Known rows:
[ 11 -18  -5   6  -2 -16   7  -8  32  -7 -10   1  -5  18   2 -22  16  12
 -11  14   6 -15   9  11 -10  -9   5  -4  17 -23] : vubrus
[  4   3   3  -1   0  10  -3   6 -15   4  -2   0   0   0   1   2 -10  -4
  -1  -1  -7   7  -7  -4  -4   2  -5  -7  -1  13] : plegro
[ 13 -24  -2   8  -2 -18  -3  -5  27  -4 -11  -1   0  14   1 -20   8   7
 -10  10   3  -7   8  10  -3  -8   9  -3   9 -12] : ragok
[-12  -1   0   7   0  15   5   1  -1  -2   9  12   7  -5   4   5  -8 -11
   5  -7  -1   0  -4  -1  10   5  -1   3  -4   6] : bodri
[ 39   0  -4  -7  -3 -36  14  -5  10  -3  18  54   7 -19   2  39  -1 -48
  14  18  -6  49 -15 -14 -11 -10 -41  -4  12  14] : vabu
[ -3  -5   0 -14   2  23   1   4 -17   8   1 -15  -5  -6  -6  31   0  -1
  11  13   4   7   3  -1 -18  -1  -5   3  -8   8] : kudir
[ 13 -29  -2   7  -4 -25   2  -8  27  -3 -11 -11  -4  11   1 -10  11   4
  -8  11   3 -11  11  11  -9  -8  14   1   9 -15] : kloplen
[-26 -15   6   9  -5  -2   3  -1  -8  -4  13   6  -9  -9   6  -2  -6   5
  -5 -20   0 -15  -9  -8   6  12  10  -1  -5   1] : brevo
[ 30 -10   4 -10  -2  -3 -30   0  41  32 -18 -24  -3  20  -2 -24  13  -6
 -13 -10  -1   6  20   2 -13  -3  51  -4   0 -29] : vitoflik
[ -7  10  -4   7   3  25   7   0   5  -1   8  17  16  -3   3   8  -7 -18
  10  -1  -1   7  -1   3   8   1  -5   6   0   7] : gosafi
[-22 -15  11   6   1 -35  -6   0 -42  16   0 -72 -33 -15   6  34 -13  32
 -17 -27  14 -11 -17 -14  -4  15  19  -4   7 -54] : dridru
[ -6  12   9 -11  -4   0 -16   2  21  22  13   7 -13  -7   3 -13   5   5
  -7 -37   6 -12   6 -26  -5  16  38   0 -15 -21] : draklam
[-15  19   2 -13  -2 -11   8   1 -19 -11   6  -4 -17  -3  -2 -18  15  12
  -9   0  -2 -12 -11  -2  21  -1 -10  -3   1  -9] : vibus
[ -6   7  -3 -13   0  23  10   0 -20   7  -2 -35 -10  -2  -3  29  11 -16
   7  12  -6   7  -1   8 -11  -1   5   5   7  -6] : bradrir
[-18   3   0   2  -3  25  11   0  -7  -7   6  -7   5  -8   3   3  -6 -17
   3  -3  -6 -11  -3   2  11   3   9   8  -7   8] : nezedal
[  3 -29  -2   4  -3 -14   2 -10  17   1 -11 -22  -9  13  -2  -6  16   3
  -8  12   2  -9  10  17  -2  -9  18   2  11 -19] : grakemor
[  4   6   6   3 -12  31 -20   7 -21 -17 -11 -13  11  -4  -1 -47  12  -3
   2  -1  -5  -3 -20 -15 -14  -2  -6   0 -14  11] : brosti
[ 12 -26  -2   9  -2 -21  -6  -5  26  -2 -11  -1   2  13   0 -18   7   6
  -9   7   4  -7  10  12   1  -9  11  -1   7 -11] : novul
[  6 -12  -2   5  -1 -23  -5  -7  25  -9 -10  -2   0  17  -2 -32  18  13
 -12  12   2 -10   7  16  17 -11   6  -2   9 -18] : pabi

Facts:
{babrezek,skogrul} flane skebu
{bigas,dridru,rese,rudron,staskar,zosol,zotri} flane favu
{bodri,brusak,nupun,plibren,sudre} flane tida
{bokle,draklam,koflar,muflim,tenun,trabras,tufem,vupa} flane vitoflik
{bomem,brosti,gradron,gribam,nere,plefi} flane fitro
{bradrir,bristem} flane pabi
{brasi,miplun,nedi,nezedal,vune,zabrosu} flane dopur
{breplin,brezudrok} flane bogruklu
{brevo,drasir,klutros,plegro,vibus} flane grigrestu
{brisku,kudir,skadrudril} flane ditir
{brobatrir,dastam,midos,skofi} flane ragok
{brogre,fluges,kleklakom,pugones} flane tifefis
{brudul,dubrek,miplus,mustor,skeplo} flane nalok
{bubigre,lagri,vazu} flane vidak
{dokin,klegun,nados,plutron,skitos} flane doskil
{dralor,drufom,klomos,tragrem,truflu,zikli,zista} flane zugoklil
{fanofle,gosafi,peplim,plilom} flane muplas
{feskon} flane fili
{fitim,sogrirur} flane grakemor
{fivor,gutriflar,musus,nagom,pizo,rezil} flane droflam
{fledu,mufla,plufuplam,pumik} flane grostas
{foskol} flane baklaflil
{geflim,ripo} flane gugra
{gupem,netom,saza,sipek} flane klububruk
{kere,lagapon,robrak,tragudrol} flane masun
{klabrum,masta,nopupo} flane dotis
{klavu,kofles,ralir} flane meplo
{kluvosim,kuvu,vadol} flane triflim
{ludi,memikas,plabi,ragrite,stabada,vabu} flane daflum
{pirum} flane geruse
{planuto} flane gekufles
{ragrol} flane mutustir
{redul,stafa} flane skomu
{stanik,veklu} flane vubrus
{tostu} flane lekur
{trestun} flane drafom
{tupu} flane novul
steklim (each to the one after it):
babrezek skogrul
brasi zabrosu nezedal miplun nedi vune
brezudrok breplin
brisku kudir skadrudril
bristem bradrir
brusak nupun bodri plibren sudre
dastam skofi midos brobatrir
dubrek miplus mustor brudul skeplo
gradron gribam brosti nere plefi bomem
gupem sipek netom saza
kere tragudrol robrak lagapon
klavu ralir kofles
klegun skitos nados dokin plutron
klutros drasir plegro vibus brevo
kluvosim vadol kuvu
lagri vazu bubigre
mufla plufuplam pumik fledu
nagom musus rezil pizo gutriflar fivor
nopupo masta klabrum
plilom gosafi fanofle peplim
pugones fluges brogre kleklakom
ripo geflim
sogrirur fitim
stafa redul
staskar bigas rese rudron zosol dridru zotri
truflu zista drufom klomos tragrem zikli dralor
tufem vupa tenun koflar draklam bokle muflim trabras
vabu plabi ludi memikas ragrite stabada
veklu stanik
{baklaflil,kloplen} tromavo tufem
{baklaflil,bradrir,dridru,grakemor,kudir,stanik} tromavo fluges
{bogruklu,vubrus} tromavo zikli
{bogruklu} tromavo gosafi
{bomem,zugoklil} tromavo drasir
{bomem,lekur,vibus} tromavo ludi
{brasi,brogre} tromavo dralor
{brasi,grostas,kudir,nupun,plilom,skogrul} tromavo miplun
{breplin,plegro,pugones,sudre,vitoflik} tromavo kluvosim
{breplin,brisku,geflim} tromavo zabrosu
{brobatrir,klububruk,novul} tromavo tragudrol
{brogre} tromavo zotri
{brosti,rudron} tromavo gekufles
{brosti,ditir} tromavo gribam
{brudul,droflam,plilom,skitos} tromavo nupun
{brusak,geruse} tromavo stafa
{bubigre,dubrek,klomos} tromavo masta
{bubigre,drasir,dubrek} tromavo pumik
{bubigre} tromavo grostas
{dastam,dubrek} tromavo dopur
{ditir,dokin} tromavo midos
{ditir,grakemor,robrak} tromavo saza
{dopur,truflu,vitoflik} tromavo stanik
{drafom,drufom,lekur,skebu} tromavo veklu
{dralor,tifefis} tromavo meplo
{dridru,dubrek,gradron} tromavo brevo
{drufom,mutustir} tromavo pirum
{dubrek,skadrudril,stabada} tromavo pabi
{dubrek,saza} tromavo duzir
{duzir,ludi,masta,mufla} tromavo vazu
{fanofle} tromavo skomu
{favu} tromavo geflim
{feskon,tragrem,vabu,zista} tromavo daflum
{feskon,masta} tromavo vabu
{fitim} tromavo bradrir
{fitro,skebu,zotri} tromavo mufla
{fitro} tromavo kleklakom
{fivor} tromavo plutron
{fivor} tromavo pugones
{fledu} tromavo vitoflik
{fledu} tromavo vidak
{foskol,tufem,vazu} tromavo feskon
{geflim,gutriflar} tromavo bokle
{gekufles,skadrudril} tromavo staskar
{gradron,tida} tromavo redul
{grostas,lekur,miplun,plufuplam,zikli} tromavo baklaflil
{klabrum} tromavo tida
{klavu,truflu} tromavo lekur
{klavu} tromavo bigas
{klegun,koflar} tromavo doskil
{kleklakom,masta,vibus,vubrus} tromavo vupa
{kleklakom} tromavo fitim
{kofles,nagom} tromavo rese
{kuvu} tromavo planuto
{lagri,meplo} tromavo klomos
{ludi,ragrol,stanik} tromavo nezedal
{memikas,pizo,vubrus} tromavo plufuplam
{miplus,robrak} tromavo bomem
{musus} tromavo fledu
{musus,nedi,zotri} tromavo miplus
{mutustir} tromavo ripo
{nagom,trestun} tromavo rudron
{nagom} tromavo musus
{netom,pizo} tromavo tenun
{nopupo,skeplo,zabrosu} tromavo truflu
{novul} tromavo bristem
{pabi,saza,stabada,vidak} tromavo vibus
{pabi} tromavo drafom
{plabi,sogrirur,sudre} tromavo zista
{plefi} tromavo masun
{plefi} tromavo koflar
{plibren} tromavo babrezek
{plibren} tromavo fili
{ragok} tromavo pizo
{ragrite} tromavo brezudrok
{ragrol} tromavo vubrus
{rezil} tromavo peplim
{rudron} tromavo nalok
{skofi} tromavo gutriflar
{skofi} tromavo brusak
{staskar,vitoflik} tromavo brisku
{sudre,tenun} tromavo muflim
{tida} tromavo trabras
{trestun} tromavo brogre
{triflim} tromavo ditir
{triflim} tromavo bubigre
{triflim} tromavo nagom
{tupu} tromavo trestun
{tupu} tromavo lagapon
{vadol} tromavo robrak
{vidak} tromavo skeplo
{zotri} tromavo sudre

Rows:
No name comes twice in this set of rows, the named rows included.
[ 17  29  -1   4  15   6 -10   3 -22  17 -12 -45  21  -2   3  31 -22  -5
   5   3  10  34  -7   5  10  -3  -7   1  11 -34]  staskar
[ 10  26   8 -25  -1   0 -20   6  12  23   3   0 -13  -3  -3 -16  11   6
  -8 -21   3  -2   7 -24  -9   9  27  -4 -13 -19]  koflar
[-13  -4   8  -5  -6  -2   2   7 -22 -10   0  -5 -17  -5   2 -20  -4  17
 -13  -9  -5 -22 -10 -11   2   5   2  -8 -10   9]  nedi
[ 13  16  -1  -6   5  29  -9   6 -18  11  -9 -10  15   4  -2  12  -7 -22
   7  11 -11  28  -4   8   4  -5  -5  -1   2  17]  brisku
[  8 -19  -1   5  -3 -19  -6  -6  20  -4 -12  -7  -1  15  -2 -28  14   8
 -11   9   1  -7   7  17  14 -10  10  -2   8 -14]  vidak
[ 22  37   4 -24   2  12 -16   7  21  24   0   8  -3   2  -1 -17   9   0
  -4 -14   2   6   8 -24 -16   6  19  -6  -7 -17]  tenun
[ -4  17   1  -8   2   3   0   4 -15  -5   1   1  -4  -1  -2  -7   6   4
  -2   3  -3   0  -7   0  11  -2 -12  -3  -1   1]  robrak
[  4 -32   0   2  -6  -1  -3  -3   9  -1 -18 -36  -4  13   0 -12   7  -7
 -11  11  -7 -11   7  20   2  -9  26   1   4  -3]  dopur
[  9 -20  -3   7  -2 -18  -3  -7  27  -5 -11  -1  -1  17   0 -24  14  10
 -10  11   4 -10   9  14   3  -9   9  -3  10 -17]  drafom
[-18 -16  11  -4  -6  -4 -10   6 -38   6  -1 -31 -23  -3   1   3  -2   8
 -12 -15 -11  -5 -13  -4   4   7  13  -8  -4   7]  skeplo
[  5   1   2 -10   4  11 -13   7 -16   2   1   9   9  -9  -7  14 -10   1
  10   9   4  13   0  -6   2  -4 -13   0 -20  24]  skitos
[  0  12   1  -8   1  -3   1   3 -11  -4   2   2  -4  -4  -3  -1   2   6
   0   3   0  -1  -5  -5   3  -1 -10  -2  -4   5]  bubigre
[ 14  22  -1   0  -8  48 -13   5 -13 -16 -13 -12  26  -3  -3 -38  14 -20
  13  12  -6  11 -15  -5 -14  -9 -11   7 -12  12]  gradron
[ -8 -17   8  -8  -1  -7 -17   8 -23   2   5   7  -8 -12  -5   5 -12  18
   0  -5   3  -1  -4 -14   1   4  -6  -5 -22  21]  brudul

The same elements again, as new rows of numbers:
Known rows:
[ 39 -28   4 -13   5  23  17 -18  -7  14 -33  24   6  23  34  33   5  14
 -18 -15 -37  17 -44   5   2 -13 -16   3 -21 -37   3  12] : gugra
[ 48   0 -49  16 -19 -43  -7   7  39 -14   2 -22 -24 -44   2 -40  10 -45
  17 -15 -37  10  49 -52 -35   0   6 -11  18 -18  57 -41] : nedi
[ 41   0 -17 -12 -49  -8  53 -20  -5 -10  34   2 -21   9 -67 -14 -32 -14
  -8  50 -42  18   6 -52 -30  42  -8  23  10  45 -50 -79] : kuvu
[ -8  -2  -5  10  -7   2   5  -3   0  -2   6  -6  -5 -11 -13 -12  -7 -12
  -3  16   8   2  17  -4  -9   2   5   2  23   8   5 -12] : brogre
[-10   4   3   7  -3  -5  -3   2   4  -1   8 -10  -2  -9  -9  -9  -3  -4
   4   3   9  -4  12  -1  -2   1   5  -3  12   9   0  -4] : masta
[-36  74 -23  38  27  17  -7   8   6  -6  38   5 -65 -30 -38  12  -1  -6
 -49  16  -3  40  -3  11   0  -5  49 -10  -3 -40  52 -10] : fanofle
[  5  11 -45 -29   2  44   2  -4 -26  75  24  -7 -63  -6  60 -55 -46  -9
  17  66  21  36  43 -36 -40 -19   0  54  72   6 -16  -3] : peplim
[ -2  -1 -25 -28  47   3 -26  10 -27  82  27 -32 -73 -11  37 -47 -43  35
  59  -2  42  -4   3 -60 -45 -21  43  42  -4  18  -6   6] : rezil
[  4  53   8  18  28  76   8 -11  19   5   2  29 -39   1  39  47   7  28
 -56   2 -53  55 -70  31  14 -32  18 -24 -12 -90  36  15] : skomu
[-59  27 -85 -17   2 -19 -66  59   7 -27  54  16  63 -11  26 -22  -9 -22
 -28  50 -23 -54 -54   8   9  26 -31  -4 -31  18 -33   4] : koflar
[ 32   3  28  -9 -14  16  20 -19  12  48 -31  15   9  56  21  64  46 -25
 -59  -6 -41  35 -26  22  28 -26 -48   9  45 -17 -34  55] : daflum
[ 44 -35  -6 -11   9  -2  13 -18 -14  16 -37  25  -3  22  16  42   3   7
 -23 -26 -31  19 -39  -1   0 -11  -8   9 -36 -32   9  10] : ragok
[ -5  -4 -59   4  12   0  43   1 -31 -26   5  21 -19  20 -56 -32  44  -6
   9  52  -5  27  45 -35  -1  19  11  30  25 -23  18 -31] : brobatrir
[ 39 -29   5 -11   4  21  15 -20  -6  13 -34  24   6  20  34  35   2  13
 -19 -15 -36  19 -43   5   3 -13 -15   3 -21 -36   1  11] : vubrus
[-16  22  29  -5  18 -36 -27  18  13   7  10 -24  -2   0 -10  11  15  19
  25 -45  18 -26  -2  -4   9   0  18 -13 -34  24 -10  18] : klavu
[ 40 -31   4 -13   5  20  14 -19  -8  14 -34  24   8  21  34  36   3  13
 -19 -16 -36  18 -44   6   2 -14 -15   4 -22 -37   2  12] : baklaflil
[-52  12 -74   8 -14 -14 -66  19  18 -41  38  26  46 -25  24 -14 -29  -2
  -2  86 -10  -3 -19  12 -16  14 -58  10  13 -14 -46   0] : bokle
[-59 -20  52  19  33  41  -1  -5 -16  12  19 -27  10   0 -30  -8 -16  47
  26   5  49 -38 -48  12  -4 -11  33 -12  15  26 -31  12] : gribam
[ -3 -10 -20  13  -5 -17   4  -6 -11   2   4  -4 -15 -12 -31 -10  -7 -23
 -11  13   9   6  22 -12 -14   8  10  10  15  10  13 -16] : dokin

Rows:
No name comes twice in this set of rows, the named rows included.
[ -4 -25   1  34 -13 -28   0 -24   3 -24 -14  -1  -4 -19 -45   5  -5  -6
  10  16  21  22  38   0 -20   3  -7   7  27  -6   8 -12]  plibren
[-43 -45 -29   9  24  44  36   6 -64  19  25  -3   3  -1 -60 -32 -22 -26
 -47  32  27 -50 -49  -3  -8  16  53  10   8  41  13 -28]  plefi
[-21  27  10 -20  21 -16 -10  46   0  20  27 -31  16   7  -6 -13  30 -15
 -10 -53   1 -67 -30  -7  25   9  36 -25 -38  48   6  11]  klegun
[-52  16 -75   3  -4 -37 -73  27  13 -37  37  25  40 -20  13  -6 -22   4
   1  66  -5  -9 -22   6 -10  17 -49  14 -14  -8 -44   6]  draklam
[-27  14  68  20   1 -10 -29  -3  42 -22  -3 -29  26  -8   6  12  16  42
  52 -27  24 -12   5  19  10 -16 -12 -31  13   1 -27  24]  babrezek
[  2 -20 -59 -13   3 -10 -51   2   6 -19  -8  52  42  11  52  39 -15  22
 -19  35 -47  12 -75  13  -2   1 -61  15 -46 -50 -38  24]  vitoflik
[-25  59  53  -1  -2 -46 -22  19  31  49  12 -32   1  39 -27  45  65 -24
 -23 -35  13  -6  18  15  42 -14 -18  -3  37  47 -49  67]  vabu
[-26  31   7  -7  25  18  19  18   8 -22  16  -9   8  28 -13 -27  64  36
  52  15   0  -4  15 -19  22   2   8  -6  22 -14 -13   3]  tragudrol
[ 40  11 -27  13 -16 -33 -13  13  54 -15   6 -33 -14 -42  18 -41  15 -32
  31 -24 -37   0  38 -45 -29  -7   3 -24  21 -16  44 -30]  miplun
[-16 -23 -34  -1  -5 -43  11  10 -28  44 -30   1  24  39 -29   1  80 -86
 -44  17  32  -3  75  12  29  -7 -34  38  86  28   3  58]  ragrite

The same elements again, as new rows of numbers:
Known rows:
[ 28 -10 -16  12 -13  31   3  -6 -17 -36 -14  12 -20 -21  -8  12 -30   2
  15 -15 -16 -19 -46 -13  -5 -10] : ralir
[ 19 -34 -13   2  -5 -18   4 -14   0 -54 -15  56 -28 -13   1  21 -19  15
  15  -9 -13 -27 -34 -23   2 -15] : koflar
[ 29 -10 -31  18 -26  50  16   0  -3 -51 -11  24  -2  -6 -12  24 -46  -1
   3 -15 -29 -22 -48 -14  -8  -7] : nupun
[ 27  -9 -15  12 -13  30   2  -7 -18 -35 -15  11 -21 -21  -8  12 -29   1
  16 -14 -16 -19 -47 -13  -5  -9] : gosafi
[ -9  29   1  21 -18 -11  -6 -11 -10 -26 -20 -72   7 -12 -42  30   5 -14
 -31 -16 -18 -36 -29 -38   0 -26] : dopur
[ 30  -8 -25  19 -19  39  13  -6  -6 -46 -12  24 -11  -8 -14  19 -41   1
   9 -16 -22 -21 -44 -12  -6  -6] : skogrul
[ 52  -8   0 -15 -13  38  20 -14 -17 -29  -8  61 -24 -35 -26  31 -27  -7
  -5   0 -13 -18 -26   3 -16 -18] : zista
[ 29  -2 -12 -12 -14  36  -8  -8 -15 -55 -14 -24 -22  -4  -3  18 -35   4
  24 -12 -14 -24 -54 -16  -1 -27] : nere
[-19  22  -5  28 -14 -17  16 -11 -20 -19 -11 -48 -15 -28 -32  33  14 -12
 -22 -15 -22 -33 -24 -39  -2 -18] : tida
[ 27  -4 -18   6 -14  19  -7  -6 -11 -31  -7  29 -17  -4 -18  14 -36  -3
   7  -7 -13 -14 -44 -11   3 -11] : breplin
[  7 -12 -20 -12 -12  31  19  -8 -23 -47  13   3 -44   2   2  23 -28   5
  38 -15 -15  -8 -52 -18  10 -28] : ragrite
[ 24 -25 -16 -44  -6  26   5 -14 -14 -63  13   4 -26 -26 -17  46 -17   8
   9  -5 -12 -14 -20  -1 -12 -26] : dralor
[ 24 -11 -17   4 -13  26  -1  -9 -13 -48  -6  12 -13 -14 -16  15 -34  -2
  23 -17 -14 -12 -43 -14   0  -8] : robrak
[ 26  -7 -20   2 -12  21   2 -10 -13 -44  -7  13 -21 -11 -13  16 -33   0
  19 -14 -13 -14 -42 -13  -2 -11] : netom
[ 27 -22 -32  18 -17  24   3  -6 -10 -27 -12  32 -12 -25 -19   5 -31  -9
  -5 -26 -11   2 -35 -12 -10  11] : nagom
[ 31  -4 -15  20 -17  33   2  -5 -16 -35 -16  26 -14 -15 -17  10 -38  -4
  17 -14 -15 -15 -45 -12  -2  -2] : brusak
[ 26  -9 -20   1 -14  23   1  -7 -12 -46  -6  14 -18 -11 -14  17 -35  -2
  17 -15 -15 -14 -43 -14  -2  -9] : brogre
[ 21 -28 -11  11  -6 -17   3 -14  -1 -47 -18  68 -29 -11  -1  18 -21  15
  12  -6 -12 -27 -33 -21   2  -9] : tenun
[ 27  -5 -17   9 -14  21  -4  -7 -12 -34  -9  26 -16  -8 -17  13 -36  -2
  11  -9 -14 -15 -43 -12   1  -8] : geflim

Rows:
No name comes twice in this set of rows, the named rows included.
[ 27 -18  -9  20 -13  42   4 -10 -11 -32 -13   8  -7 -16  -9   9 -25   6
  17 -25 -17 -20 -53 -12  -2 -19]  fluges
[-33  26   3  27 -18   0  54  -9 -38  -2   3 -29 -53 -20 -10  34  19 -12
   1 -10 -26 -30 -39 -45  11 -38]  daflum
[-18  27  -7  33  -7 -27  22 -17 -21 -22 -12 -42 -23 -29 -37  34  14 -11
 -19 -14 -17 -34 -13 -37  -3 -11]  vubrus
[ 40 -19  -6 -40  -7  32  17 -18 -15 -46   4  30 -30 -31 -19  40 -20  -1
   2  -6 -12 -16 -25   1 -16 -29]  tragrem
[ 22  -9 -19  -4  -9  21   0 -12 -16 -56  -4   0 -21 -15 -16  18 -35  -1
  31 -19 -10  -8 -37 -16   0  -4]  vibus
[ 21 -25 -41  -7  -8   8   4 -15  -6 -39   1   7 -32 -13 -13  14 -26  -1
  -4 -30  -4   5 -30 -14  -9   1]  pizo
[-25  -9 -37  25 -23 -22  22  -8  -5 -12  -3 -37  -5 -41 -35  32  18 -22
 -61 -33 -23 -10 -13 -42 -18   0]  droflam
[ 23 -11 -25 -27 -10  12  -3 -11  -7 -45   6   2 -33   2  -9  23 -31  -1
   9 -11 -10 -12 -44 -15   1 -26]  sudre
[-13  29 -19  36  28 -71  19 -21 -10  -6  11 -32  -1 -58 -37  35  10 -18
   1 -18 -39 -64 -36 -34  -9 -13]  favu
[ -7  16  15  22 -10   2  26 -14 -30 -19  -8  -7  -5 -66 -55  59  33  -8
 -38   6 -23 -38  14 -13 -19 -14]  zugoklil
[ 10  -5 -20   2 -12  30  22 -10 -24 -43   7  11 -49   3  -4  19 -30   5
  38 -15 -12  -8 -45 -16  10 -19]  memikas
[  7 -48 -21 -37   4 -29   1 -19   3 -68   1  16 -45  -9  20  32  -6  25
  17 -14 -10 -27 -37 -27   0 -37]  trabras
[ 23 -22 -28 -16  20  -6   1 -23   1 -46  21 -12  -8 -21  -8  22 -25   5
  37 -31 -24 -33 -59 -13  -4 -33]  dridru

